Below is a small trained network, with its code and all its weights. Each question gives an input and a class and asks what happens when units are switched off, that is, made to give their printed mean instead of their output.

import numpy as np


def w(rows, s, z=0):
    codes = np.array(rows[::2]) - 128.0
    scale = np.full(codes.shape[1], s)
    scale[-1] = z or s
    return codes * scale


def norm(h):
    return h / np.sqrt((h * h).mean(-1, keepdims=True) + 1e-5)


def f(y):
    return y / 2 * (1 + np.tanh(0.7978845608 * (y + 0.044715 * y**3)))


def log_softmax(a):
    a = a - a.max(-1, keepdims=True)
    return a - np.log(np.exp(a).sum(-1, keepdims=True))


def net(x, mask):
    res = np.array(x, float).reshape(1, 5) / 4 @ E
    u = 0
    for l in range(3):
        y = f(norm(res) @ A[l][:, :-1].T + A[l][:, -1])
        res = res + np.where(mask[u : u + 12], y, B[l][:, -1]) @ B[l][:, :-1]
        u += 12
    return log_softmax(norm(res)[-1] @ U[:, :-1].T + U[:, -1])


A, B = {}, {}
E = w([
[1,126,107,42,193,85],'x0',
[124,141,141,140,130,139],'x1',
[174,48,144,68,142,242],'x2',
[97,17,47,141,158,143],'x3',
[137,147,87,109,103,153],'x4',
],0.0075)
A[0] = w([
[163,97,87,178,103,117,117],'L0N0',
[80,101,76,180,177,120,74],'L0N1',
[171,137,128,32,74,254,234],'L0N2',
[57,111,160,81,78,146,83],'L0N3',
[110,27,206,88,94,155,65],'L0N4',
[69,142,87,86,170,135,66],'L0N5',
[144,124,107,185,90,148,4],'L0N6',
[86,118,119,9,138,99,107],'L0N7',
[125,164,93,157,138,152,151],'L0N8',
[72,179,34,133,60,219,125],'L0N9',
[89,90,27,114,131,99,131],'L0N10',
[66,125,107,38,99,96,107],'L0N11',
],0.0082,0.0041)
B[0] = w([
[99,124,62,147,65,131,158],'L0N0',
[105,136,146,159,80,141,143],'L0N1',
[158,192,116,138,183,50,255],'L0N2',
[156,172,144,183,131,253,138],'L0N3',
[143,187,72,167,196,112,159],'L0N4',
[105,108,122,178,131,150,153],'L0N5',
[83,122,111,119,125,197,130],'L0N6',
[113,202,160,121,88,193,183],'L0N7',
[83,100,140,69,164,63,138],'L0N8',
[108,71,188,148,178,59,151],'L0N9',
[128,77,183,144,73,105,170],'L0N10',
[70,139,179,184,125,163,169],'L0N11',
],0.0076)
A[1] = w([
[201,103,68,38,161,150,119],'L1N0',
[133,121,206,77,74,207,70],'L1N1',
[107,49,104,254,205,106,171],'L1N2',
[185,89,165,55,237,220,114],'L1N3',
[94,87,212,146,49,142,53],'L1N4',
[248,149,95,108,69,186,113],'L1N5',
[139,105,128,47,156,162,129],'L1N6',
[118,227,208,139,151,89,193],'L1N7',
[195,130,100,186,56,150,144],'L1N8',
[69,176,63,206,71,52,80],'L1N9',
[184,90,52,177,99,107,176],'L1N10',
[22,130,170,141,134,25,5],'L1N11',
],0.0086,0.0028)
B[1] = w([
[134,117,75,182,138,129,158],'L1N0',
[182,158,84,106,129,118,132],'L1N1',
[141,49,173,61,134,67,210],'L1N2',
[192,167,55,210,105,77,179],'L1N3',
[151,104,97,86,176,133,145],'L1N4',
[65,162,101,151,101,130,181],'L1N5',
[133,187,69,181,95,115,128],'L1N6',
[161,22,135,98,112,143,254],'L1N7',
[64,137,130,122,81,164,183],'L1N8',
[255,169,45,170,177,133,200],'L1N9',
[102,55,204,192,173,239,205],'L1N10',
[153,163,123,185,117,172,186],'L1N11',
],0.0093,0.0078)
A[2] = w([
[170,108,146,129,213,210,213],'L2N0',
[163,73,254,71,119,107,141],'L2N1',
[50,178,124,110,181,115,29],'L2N2',
[173,147,38,142,89,140,149],'L2N3',
[101,163,119,71,182,132,43],'L2N4',
[14,168,142,141,132,211,184],'L2N5',
[165,79,173,112,160,76,39],'L2N6',
[51,122,131,124,193,83,135],'L2N7',
[187,159,159,103,31,117,209],'L2N8',
[111,142,24,12,188,177,92],'L2N9',
[162,225,148,31,91,91,189],'L2N10',
[162,39,168,191,111,214,252],'L2N11',
],0.0094,0.0025)
B[2] = w([
[145,217,124,103,83,73,202],'L2N0',
[94,90,78,72,176,116,173],'L2N1',
[168,197,185,167,104,183,125],'L2N2',
[135,149,123,52,140,80,163],'L2N3',
[140,93,202,255,76,135,124],'L2N4',
[56,205,164,127,120,175,165],'L2N5',
[68,153,133,55,163,103,149],'L2N6',
[125,133,146,125,39,180,132],'L2N7',
[34,76,119,158,191,186,158],'L2N8',
[157,130,106,240,92,138,128],'L2N9',
[150,15,105,118,36,80,150],'L2N10',
[94,195,172,61,135,118,252],'L2N11',
],0.0088,0.012)
U = w([
[218,232,60,229,115,47,81],'0',
[14,255,232,210,50,246,4],'1',
[79,206,171,69,163,78,233],'2',
[76,211,134,74,161,113,235],'3',
[65,47,166,73,120,114,15],'4',
],0.008,0.0035)

Each question gives the input, the list of numbers given to net, and the class t.
The units are the neurons (one row each of A and B). Each row of codes is followed by its name. A weight is (code - 128) times the scale printed after its matrix; where a second scale follows, it is the last column's (A, B and U).
mask holds one flag per neuron, layer by layer. A switched-off neuron (its flag False) gives its mean, the last column of its row in B, instead of its output. The means were averaged over made-up inputs and are rounded, as every weight is.
A unit's drop is (log p(t) with every unit on - log p(t) with that unit switched off) / (log p(t) with every unit on - log p(t) with every unit switched off).
The circuit of an input: a set's keep is (log p(t) with only the set's units on - log p(t) with every unit switched off) / (log p(t) with every unit on - log p(t) with every unit switched off). Starting from the 12 units with the biggest drops (on a tie, the unit counted first), units are removed one at a time, each time the one whose removal leaves the highest keep (on an exact tie, the one counted first), for as long as the keep stays at least 0.8.
units of the circuit, in order: the units of the circuit, biggest drop first
most important unit: the unit with the biggest drop
top k neurons: the k neurons with the biggest drops, biggest first
k most important neurons of layer l: the k neurons of layer l with the biggest drops, biggest first
drop when u is switched off: that unit's drop, to one decimal
input [6,7,-3,-8,-2], class 4: units of the circuit, in order	[L1N7 L1N10 L2N10 L2N11]
input [-1,-7,-7,-6,0], class 0: most important unit	L1N9
input [5,8,-8,-7,-1], class 0: units of the circuit, in order	[L1N9 L1N11 L2N11]
input [6,-2,-2,-7,-1], class 4: units of the circuit, in order	[L1N7 L1N10 L2N10]
input [6,5,3,-8,-7], class 4: top 4 neurons	[L1N10 L1N7 L2N10 L1N1]
input [8,6,7,-3,8], class 1: top 4 neurons	[L0N11 L1N9 L0N7 L1N2]
input [7,-5,-5,6,-4], class 1: top 4 neurons	[L0N2 L1N7 L1N11 L0N7]
input [-4,-2,6,6,6], class 0: top 4 neurons	[L1N3 L1N0 L0N11 L1N7]
input [-5,-3,-4,3,-3], class 1: 4 most important neurons of layer 1	[L1N10 L1N8 L1N7 L1N3]
input [-2,2,7,-4,6], class 0: top 2 neurons	[L2N11 L1N2]
input [7,4,-6,-7,5], class 1: top 3 neurons	[L1N2 L1N3 L0N2]
input [5,3,1,-7,6], class 4: top 2 neurons	[L1N7 L1N10]
input [-2,-3,-3,8,5], class 4: 3 most important neurons of layer 0	[L0N2 L0N10 L0N0]
input [3,-6,-8,3,6], class 0: top 2 neurons	[L1N9 L1N11]
input [0,-4,7,7,-7], class 0: units of the circuit, in order	[L1N3]
input [-4,-3,1,-5,4], class 4: top 3 neurons	[L0N2 L1N10 L2N10]
input [-7,6,-6,-2,-4], class 1: 2 most important neurons of layer 1	[L1N8 L1N3]
input [6,-3,3,5,-5], class 1: 2 most important neurons of layer 1	[L1N7 L1N10]
input [3,-3,-6,5,-3], class 0: 3 most important neurons of layer 1	[L1N9 L1N11 L1N7]
input [0,7,7,7,1], class 0: units of the circuit, in order	[L1N3]
input [8,-8,0,-8,4], class 1: top 2 neurons	[L1N2 L0N11]
input [-6,3,5,-7,3], class 4: 3 most important neurons of layer 2	[L2N10 L2N8 L2N5]
input [-3,-4,-1,3,8], class 2: 3 most important neurons of layer 1	[L1N7 L1N10 L1N9]
input [7,-7,-4,1,-7], class 1: top 2 neurons	[L0N2 L0N7]
input [-4,-2,-5,-8,-6], class 4: top 2 neurons	[L1N10 L2N8]
input [0,-2,1,-3,1], class 4: 2 most important neurons of layer 1	[L1N10 L1N9]
input [-4,2,-4,-8,7], class 4: most important unit	L2N8
input [-1,4,-8,-4,-3], class 0: drop when L1N9 is switched off	1.6
input [-8,4,2,3,4], class 1: drop when L0N1 is switched off	0.0
